Here is a tiny trained network, its code and every weight. The questions are about switching its units off for an input and a target symbol, where a switched-off unit gives its printed mean instead of its output.

import numpy as np


def w(rows, s, z=0):
    codes = np.array(rows[::2]) - 128.0
    scale = np.full(codes.shape[1], s)
    scale[-1] = z or s
    return codes * scale


def norm(h):
    return h / np.sqrt((h * h).mean(-1, keepdims=True) + 1e-5)


def f(y):
    return y / 2 * (1 + np.tanh(0.7978845608 * (y + 0.044715 * y**3)))


def softmax(a):
    e = np.exp(a - a.max(-1, keepdims=True))
    return e / e.sum(-1, keepdims=True)


def log_softmax(a):
    a = a - a.max(-1, keepdims=True)
    return a - np.log(np.exp(a).sum(-1, keepdims=True))


def net(x, mask):
    ids = ['Δηθμξσ'.index(c) for c in x.split()]
    T = len(ids)
    res = E[ids] + P[:T]
    u = 0
    for l in range(2):
        q, k, v = (norm(res) @ M[l].T for M in (Q, K, V))
        z = softmax(np.where(np.tri(T) > 0, q @ k.T / 2**0.5, -1e9)) @ v
        res = res + np.where(mask[u], z, O[l][:, -1]) @ O[l][:, :-1]
        u += 1
        y = f(norm(res) @ A[l][:, :-1].T + A[l][:, -1])
        res = res + np.where(mask[u : u + 12], y, B[l][:, -1]) @ B[l][:, :-1]
        u += 12
    return log_softmax(norm(res)[-1] @ U[:, :-1].T + U[:, -1])


Q, K, V, O, A, B = {}, {}, {}, {}, {}, {}
E = w([
[68,176,253,177],'Δ',
[122,93,29,73],'η',
[204,184,133,145],'θ',
[138,64,177,246],'μ',
[32,152,111,158],'ξ',
[66,74,199,135],'σ',
],0.014)
P = w([
[244,96,237,246],'0',
[175,109,161,220],'1',
[157,88,136,195],'2',
[190,80,91,141],'3',
[217,60,77,154],'4',
[252,85,54,189],'5',
],0.0035)
Q[0] = w([
[121,162,140,91],'L0H0',
[191,147,251,217],'L0H0',
],0.015)
K[0] = w([
[165,122,130,161],'L0H0',
[135,21,3,53],'L0H0',
],0.011)
V[0] = w([
[203,108,40,133],'L0H0',
[80,115,92,4],'L0H0',
],0.0046)
O[0] = w([
[125,254,201,86,28],'L0H0',
[29,142,138,107,2],'L0H0',
],0.0079,0.0033)
A[0] = w([
[159,151,206,183,100],'L0N0',
[106,125,116,165,102],'L0N1',
[144,244,255,63,90],'L0N2',
[156,15,118,144,164],'L0N3',
[214,11,60,77,116],'L0N4',
[73,33,108,101,124],'L0N5',
[202,250,43,99,248],'L0N6',
[96,177,187,56,40],'L0N7',
[108,152,223,180,138],'L0N8',
[30,76,158,55,21],'L0N9',
[191,170,65,150,245],'L0N10',
[141,139,83,177,118],'L0N11',
],0.0073,0.0015)
B[0] = w([
[107,145,36,68,228],'L0N0',
[221,121,221,164,152],'L0N1',
[11,237,100,87,187],'L0N2',
[118,211,220,89,208],'L0N3',
[4,136,107,104,166],'L0N4',
[177,208,191,42,169],'L0N5',
[11,116,149,117,146],'L0N6',
[88,183,105,126,122],'L0N7',
[165,93,106,93,254],'L0N8',
[182,209,133,112,133],'L0N9',
[3,146,211,130,148],'L0N10',
[132,169,231,200,149],'L0N11',
],0.0053)
Q[1] = w([
[2,144,149,214],'L1H0',
[11,64,152,182],'L1H0',
],0.0065)
K[1] = w([
[82,47,134,93],'L1H0',
[91,113,84,2],'L1H0',
],0.009)
V[1] = w([
[194,119,178,1],'L1H0',
[106,173,58,218],'L1H0',
],0.0074)
O[1] = w([
[179,234,254,78,4],'L1H0',
[132,126,49,114,51],'L1H0',
],0.0077,0.002)
A[1] = w([
[135,102,136,210,82],'L1N0',
[118,74,164,110,60],'L1N1',
[101,116,192,141,3],'L1N2',
[115,114,76,2,72],'L1N3',
[181,99,156,27,170],'L1N4',
[67,172,138,136,123],'L1N5',
[135,67,32,103,9],'L1N6',
[157,40,150,211,147],'L1N7',
[98,143,179,122,127],'L1N8',
[64,166,94,126,109],'L1N9',
[117,131,31,181,58],'L1N10',
[180,141,177,171,147],'L1N11',
],0.0096,0.0025)
B[1] = w([
[67,138,145,55,197],'L1N0',
[120,125,126,172,141],'L1N1',
[88,110,103,171,158],'L1N2',
[91,187,162,3,132],'L1N3',
[170,231,239,242,137],'L1N4',
[219,94,93,138,168],'L1N5',
[89,219,148,229,148],'L1N6',
[128,205,98,61,253],'L1N7',
[149,88,63,152,170],'L1N8',
[174,128,124,77,160],'L1N9',
[183,92,197,132,177],'L1N10',
[157,93,72,77,186],'L1N11',
],0.0059,0.0066)
U = w([
[111,142,109,50,154],'Δ',
[129,213,132,111,2],'η',
[232,206,62,156,96],'θ',
[252,79,89,128,144],'μ',
[100,77,82,212,117],'ξ',
[165,121,233,144,184],'σ',
],0.013,0.0039)

Each question gives the input, a string of symbols that net reads in full, and the target symbol t.
The units are the heads (2 rows each of Q, K, V and O) and the neurons (one row each of A and B). Each row of codes is followed by its name. A weight is (code - 128) times the scale printed after its matrix; where a second scale follows, it is the last column's (O, A, B and U).
mask holds one flag per unit, layer by layer, with each layer's heads first. A switched-off unit (its flag False) gives its mean, the last column of its rows in O or B, instead of its output. The means were averaged over made-up inputs and are rounded, as every weight is.
A unit's drop is (log p(t) with every unit on - log p(t) with that unit switched off) / (log p(t) with every unit on - log p(t) with every unit switched off).
The circuit of an input: a set's keep is (log p(t) with only the set's units on - log p(t) with every unit switched off) / (log p(t) with every unit on - log p(t) with every unit switched off). Starting from the 12 units with the biggest drops (on a tie, the unit counted first), units are removed one at a time, each time the one whose removal leaves the highest keep (on an exact tie, the one counted first), for as long as the keep stays at least 0.8.
circuit, biggest first: the units of the circuit, biggest drop first
unit that matters most: the unit with the biggest drop
k most important neurons: the k neurons with the biggest drops, biggest first
top k neurons in layer l: the k neurons of layer l with the biggest drops, biggest first
drop when u is switched off: that unit's drop, to one decimal
input σ ξ η θ σ, target η: circuit, biggest first => (L0H0 L0N9)
input Δ η η σ μ, target Δ: unit that matters most => L0N4
input ξ μ Δ, target ξ: 4 most important neurons => (L0N5 L0N3 L0N0 L0N2)
input ξ Δ Δ Δ Δ, target Δ: 3 most important neurons => (L1N7 L0N8 L0N4)
input Δ Δ μ, target μ: circuit, biggest first => (L0H0 L1N7 L1N4)
input η σ Δ σ θ, target Δ: 2 most important neurons => (L0N2 L0N6)
input θ μ μ, target μ: 2 most important neurons => (L1N7 L0N2)
input ξ θ Δ θ Δ, target θ: 2 most important neurons => (L0N2 L1N5)
input σ η μ θ σ, target η: top 3 neurons in layer 0 => (L0N2 L0N9 L0N7)
input μ Δ θ, target μ: top 4 neurons in layer 1 => (L1N7 L1N10 L1N6 L1N5)
input Δ σ ξ σ θ, target σ: top 2 neurons in layer 0 => (L0N10 L0N6)
input Δ μ θ, target μ: 2 most important neurons => (L1N7 L0N5)
input σ Δ μ, target σ: top 2 neurons in layer 0 => (L0N3 L0N4)
input σ ξ Δ Δ, target ξ: most important neuron => (L1N2)
input Δ μ μ μ Δ, target μ: top 3 neurons in layer 0 => (L0N2 L0N0 L0N5)
input η ξ μ, target Δ: 2 most important neurons => (L1N7 L1N0)
input Δ ξ θ, target ξ: top 2 neurons in layer 0 => (L0N6 L0N10)
input ξ μ Δ ξ Δ θ, target ξ: 2 most important neurons => (L0N6 L0N10)
input μ μ Δ, target μ: 2 most important neurons => (L0N0 L0N2)
input ξ μ μ ξ, target ξ: most important neuron => (L1N10)
input σ Δ Δ Δ σ ξ, target σ: 2 most important neurons => (L0N5 L0N11)
input ξ Δ θ Δ, target θ: drop when L0N4 is switched off => 0.2
input Δ Δ Δ, target Δ: drop when L1N9 is switched off => 0.0
input Δ μ σ ξ, target σ: drop when L1H0 is switched off => 0.8
